Here is a tiny trained network, its code and every weight. The questions are about switching its units off for an input and a target symbol, where a switched-off unit gives its printed mean instead of its output.

import numpy as np


def w(rows, s, z=0):
    codes = np.array(rows[::2]) - 128.0
    scale = np.full(codes.shape[1], s)
    scale[-1] = z or s
    return codes * scale


def norm(h):
    return h / np.sqrt((h * h).mean(-1, keepdims=True) + 1e-5)


def f(y):
    return np.maximum(y, 0)


def softmax(a):
    e = np.exp(a - a.max(-1, keepdims=True))
    return e / e.sum(-1, keepdims=True)


def log_softmax(a):
    a = a - a.max(-1, keepdims=True)
    return a - np.log(np.exp(a).sum(-1, keepdims=True))


def net(x, mask):
    ids = ['αγδζηθλμπσψ'.index(c) for c in x.split()]
    T = len(ids)
    res = E[ids] + P[:T]
    u = 0
    for l in range(2):
        q, k, v = (norm(res) @ M[l].T for M in (Q, K, V))
        z = softmax(np.where(np.tri(T) > 0, q @ k.T / 3**0.5, -1e9)) @ v
        res = res + np.where(mask[u], z, O[l][:, -1]) @ O[l][:, :-1]
        u += 1
        y = f(norm(res) @ A[l][:, :-1].T + A[l][:, -1])
        res = res + np.where(mask[u : u + 16], y, B[l][:, -1]) @ B[l][:, :-1]
        u += 16
    return log_softmax(norm(res)[-1] @ U[:, :-1].T + U[:, -1])


Q, K, V, O, A, B = {}, {}, {}, {}, {}, {}
E = w([
[157,143,143,181,112,141,69,93,183],'α',
[204,62,65,182,79,147,116,57,169],'γ',
[195,142,94,78,106,214,84,121,208],'δ',
[75,187,150,220,107,214,176,85,179],'ζ',
[145,130,199,227,142,57,96,91,175],'η',
[189,135,104,90,171,80,106,173,175],'θ',
[100,143,117,70,83,163,161,176,152],'λ',
[76,70,86,158,62,86,149,83,136],'μ',
[166,192,111,72,102,182,194,135,59],'π',
[145,238,112,250,152,170,87,92,92],'σ',
[113,153,50,152,167,142,200,195,73],'ψ',
],0.019)
P = w([
[101,169,228,139,214,70,248,210,193],'0',
[182,37,151,161,118,160,238,142,163],'1',
[144,179,107,114,45,28,155,161,179],'2',
[145,72,123,141,131,135,163,112,107],'3',
[96,149,133,93,29,98,57,187,175],'4',
[131,69,116,124,134,127,93,120,97],'5',
[46,141,128,74,55,131,19,186,180],'6',
],0.012)
Q[0] = w([
[104,12,221,122,168,198,115,138,105],'L0H1',
[168,73,206,63,251,99,254,32,87],'L0H1',
[138,107,109,166,225,166,77,98,156],'L0H1',
],0.0089)
K[0] = w([
[134,140,162,94,70,162,135,56,254],'L0H1',
[181,114,207,175,146,134,213,116,202],'L0H1',
[147,95,164,198,157,110,74,102,170],'L0H1',
],0.0095)
V[0] = w([
[69,180,162,32,51,156,221,106,61],'L0H1',
[50,105,120,182,102,143,95,2,241],'L0H1',
[182,165,232,53,69,152,135,23,106],'L0H1',
],0.0058)
O[0] = w([
[82,189,102,150,158,86,175,138,127,217],'L0H1',
[127,141,127,82,129,140,149,68,97,78],'L0H1',
[105,170,135,124,173,166,106,90,252,250],'L0H1',
],0.017,0.0014)
A[0] = w([
[76,172,116,149,134,93,143,206,190,148],'L0N1',
[101,159,155,143,251,149,71,118,53,31],'L0N2',
[169,93,150,204,122,116,125,51,88,93],'L0N3',
[67,89,175,222,130,215,179,147,127,51],'L0N4',
[144,189,177,26,118,89,76,187,142,167],'L0N5',
[125,148,147,87,92,21,137,162,67,58],'L0N6',
[111,166,67,76,231,177,183,189,95,144],'L0N7',
[158,90,178,150,128,202,139,131,112,154],'L0N8',
[164,87,108,148,85,128,142,88,180,136],'L0N9',
[140,97,34,98,146,144,175,201,23,154],'L0N10',
[164,85,135,69,64,85,69,138,114,57],'L0N11',
[147,170,131,99,175,128,101,133,54,110],'L0N12',
[69,142,64,80,64,64,151,134,146,253],'L0N13',
[41,123,222,4,101,1,140,116,144,21],'L0N14',
[95,39,64,160,108,93,63,64,165,67],'L0N15',
[91,151,12,63,97,153,89,97,133,11],'L0N16',
],0.0094,0.0053)
B[0] = w([
[109,97,135,61,92,168,103,166,101,254],'L0N1',
[141,129,116,36,52,139,144,91,162,141],'L0N2',
[113,80,93,173,194,151,159,180,121,182],'L0N3',
[148,111,139,180,159,75,135,66,143,160],'L0N4',
[105,59,110,226,165,75,168,115,144,216],'L0N5',
[99,144,61,159,139,173,156,68,85,151],'L0N6',
[147,128,97,66,175,116,95,129,147,211],'L0N7',
[68,124,103,112,134,96,128,149,79,207],'L0N8',
[116,137,119,104,109,97,176,89,107,217],'L0N9',
[136,139,144,152,231,81,78,150,184,181],'L0N10',
[140,132,130,168,102,103,65,84,128,166],'L0N11',
[148,161,103,166,121,178,154,142,161,145],'L0N12',
[50,108,205,177,109,192,133,135,123,242],'L0N13',
[225,179,88,176,98,122,192,3,176,148],'L0N14',
[108,104,154,75,129,154,100,185,194,168],'L0N15',
[126,110,141,183,152,118,84,99,100,172],'L0N16',
],0.011,0.0077)
Q[1] = w([
[253,187,10,110,24,110,198,120,43],'L1H1',
[167,65,187,30,234,165,193,64,119],'L1H1',
[101,107,153,46,72,178,74,97,158],'L1H1',
],0.0071)
K[1] = w([
[204,164,105,126,155,56,238,101,128],'L1H1',
[90,14,214,87,56,85,177,108,255],'L1H1',
[170,144,139,110,132,195,68,113,163],'L1H1',
],0.0095)
V[1] = w([
[254,186,123,246,230,226,153,99,171],'L1H1',
[41,175,229,206,100,191,95,47,176],'L1H1',
[154,158,169,29,140,31,185,67,204],'L1H1',
],0.0056)
O[1] = w([
[155,163,68,27,136,102,74,93,33,231],'L1H1',
[141,98,188,84,88,82,202,146,73,253],'L1H1',
[125,53,208,215,255,174,30,145,172,75],'L1H1',
],0.0076,0.0033)
A[1] = w([
[108,79,216,57,157,178,151,60,153,56],'L1N1',
[118,193,66,47,243,79,165,133,160,198],'L1N2',
[175,149,68,105,176,97,87,148,193,43],'L1N3',
[249,176,75,74,94,186,127,76,109,52],'L1N4',
[134,183,90,79,115,165,34,244,203,152],'L1N5',
[254,169,177,98,149,17,144,89,174,40],'L1N6',
[142,136,96,143,236,201,101,157,25,68],'L1N7',
[100,145,56,178,189,76,132,72,150,97],'L1N8',
[124,186,39,30,61,135,152,69,120,2],'L1N9',
[110,132,49,96,156,147,164,203,133,84],'L1N10',
[194,248,116,156,193,140,220,88,129,82],'L1N11',
[192,59,162,132,117,56,163,119,119,63],'L1N12',
[160,113,105,157,139,180,70,59,16,38],'L1N13',
[145,82,88,169,98,202,157,207,1,62],'L1N14',
[176,212,54,22,55,170,183,103,129,82],'L1N15',
[146,183,209,89,53,230,198,57,103,139],'L1N16',
],0.0099,0.0066)
B[1] = w([
[121,184,138,75,126,146,98,179,100,219],'L1N1',
[132,59,147,164,51,145,140,96,131,250],'L1N2',
[168,182,122,173,50,137,106,114,160,165],'L1N3',
[46,94,88,136,81,47,165,118,112,191],'L1N4',
[63,138,116,68,147,103,105,97,69,255],'L1N5',
[218,158,131,168,70,162,125,241,170,142],'L1N6',
[109,131,96,135,117,53,84,104,141,182],'L1N7',
[92,153,113,96,66,106,202,107,122,168],'L1N8',
[180,124,56,6,29,51,135,120,120,174],'L1N9',
[168,134,111,99,99,158,70,81,112,195],'L1N10',
[116,195,49,96,126,198,70,138,160,169],'L1N11',
[150,173,170,93,213,132,155,125,145,155],'L1N12',
[54,127,107,172,73,156,118,157,47,182],'L1N13',
[139,159,55,152,142,180,41,176,59,174],'L1N14',
[141,128,77,49,31,41,156,145,69,187],'L1N15',
[187,119,128,147,91,101,96,126,40,204],'L1N16',
],0.014,0.0077)
U = w([
[180,166,195,102,120,192,64,145,60,93],'α',
[155,34,70,106,157,193,152,130,121,76],'γ',
[155,110,92,14,98,43,188,140,107,93],'δ',
[112,122,165,181,131,129,171,4,80,121],'ζ',
[116,127,169,93,230,58,124,90,102,210],'η',
[190,150,147,138,121,136,108,162,165,253],'θ',
[22,192,106,67,156,126,124,202,203,96],'λ',
[95,41,159,175,88,131,206,175,117,75],'μ',
[160,173,99,105,104,197,25,66,208,115],'π',
[111,171,57,170,179,157,41,189,89,97],'σ',
[105,52,110,175,167,42,93,69,158,121],'ψ',
],0.012,0.0061)

Each question gives the input, a string of symbols that net reads in full, and the target symbol t.
The units are the heads (3 rows each of Q, K, V and O) and the neurons (one row each of A and B). Each row of codes is followed by its name. A weight is (code - 128) times the scale printed after its matrix; where a second scale follows, it is the last column's (O, A, B and U).
mask holds one flag per unit, layer by layer, with each layer's heads first. A switched-off unit (its flag False) gives its mean, the last column of its rows in O or B, instead of its output. The means were averaged over made-up inputs and are rounded, as every weight is.
A unit's drop is (log p(t) with every unit on - log p(t) with that unit switched off) / (log p(t) with every unit on - log p(t) with every unit switched off).
The circuit of an input: a set's keep is (log p(t) with only the set's units on - log p(t) with every unit switched off) / (log p(t) with every unit on - log p(t) with every unit switched off). Starting from the 12 units with the biggest drops (on a tie, the unit counted first), units are removed one at a time, each time the one whose removal leaves the highest keep (on an exact tie, the one counted first), for as long as the keep stays at least 0.8.
units of the circuit, in order: the units of the circuit, biggest drop first
most important unit: the unit with the biggest drop
top k neurons: the k neurons with the biggest drops, biggest first
k most important neurons of layer l: the k neurons of layer l with the biggest drops, biggest first
input α σ η θ α, target ψ: units of the circuit, in order => (L1N1; L0N5)
input π σ δ δ π σ η, target δ: units of the circuit, in order => (L1H1)
input δ α δ, target π: 2 most important neurons of layer 0 => (L0N5; L0N13)
input λ λ ζ σ η η, target η: 4 most important neurons of layer 0 => (L0N1; L0N3; L0N13; L0N15)
input δ α γ δ ζ γ δ, target α: 2 most important neurons of layer 0 => (L0N7; L0N10)
input π ζ ψ σ γ, target σ: units of the circuit, in order => (L0H1; L1N14)
input α π ψ λ μ, target σ: top 3 neurons => (L1N14; L0N6; L1N2)
input δ δ γ θ, target θ: top 2 neurons => (L1N6; L0N13)
input δ δ π δ, target π: top 3 neurons => (L0N13; L0N9; L0N1)
input α σ σ ψ π θ, target θ: top 2 neurons => (L1N6; L0N10)
input π δ δ σ η σ α, target δ: 2 most important neurons of layer 0 => (L0N5; L0N11)
input α ζ δ, target α: 2 most important neurons of layer 0 => (L0N13; L0N10)
input ζ σ μ δ ζ, target ζ: 3 most important neurons of layer 0 => (L0N13; L0N4; L0N7)
input π λ θ, target λ: 2 most important neurons of layer 0 => (L0N1; L0N13)
input π δ δ, target λ: units of the circuit, in order => (L0H1)
input δ γ λ μ, target μ: top 2 neurons => (L0N13; L0N15)
input ζ σ γ δ γ, target π: top 2 neurons => (L0N15; L0N13)
input δ σ λ δ ψ, target σ: top 2 neurons => (L1N14; L0N10)
input δ γ ζ ζ γ, target α: top 2 neurons => (L0N5; L0N15)
input π μ ζ θ ψ ψ λ, target σ: most important neuron of layer 1 => (L1N14)
input λ δ δ, target μ: top 2 neurons => (L0N13; L0N5)
input α δ π δ δ η, target η: top 4 neurons => (L0N3; L1N12; L0N1; L0N13)
input σ γ α δ ζ, target α: 2 most important neurons of layer 1 => (L1N16; L1N1)
input σ γ δ α δ δ, target δ: 3 most important neurons of layer 0 => (L0N13; L0N10; L0N3)
input δ λ μ γ δ π, target π: 2 most important neurons of layer 0 => (L0N12; L0N10)
input α α α λ, target λ: 2 most important neurons of layer 0 => (L0N13; L0N1)
input μ γ δ ψ, target ψ: top 3 neurons => (L0N10; L1N2; L1N7)
input δ δ π π, target π: most important unit => L1H1
input δ σ δ ζ λ, target μ: 3 most important neurons of layer 0 => (L0N13; L0N4; L0N1)
input λ η θ, target μ: top 2 neurons => (L0N5; L0N13)
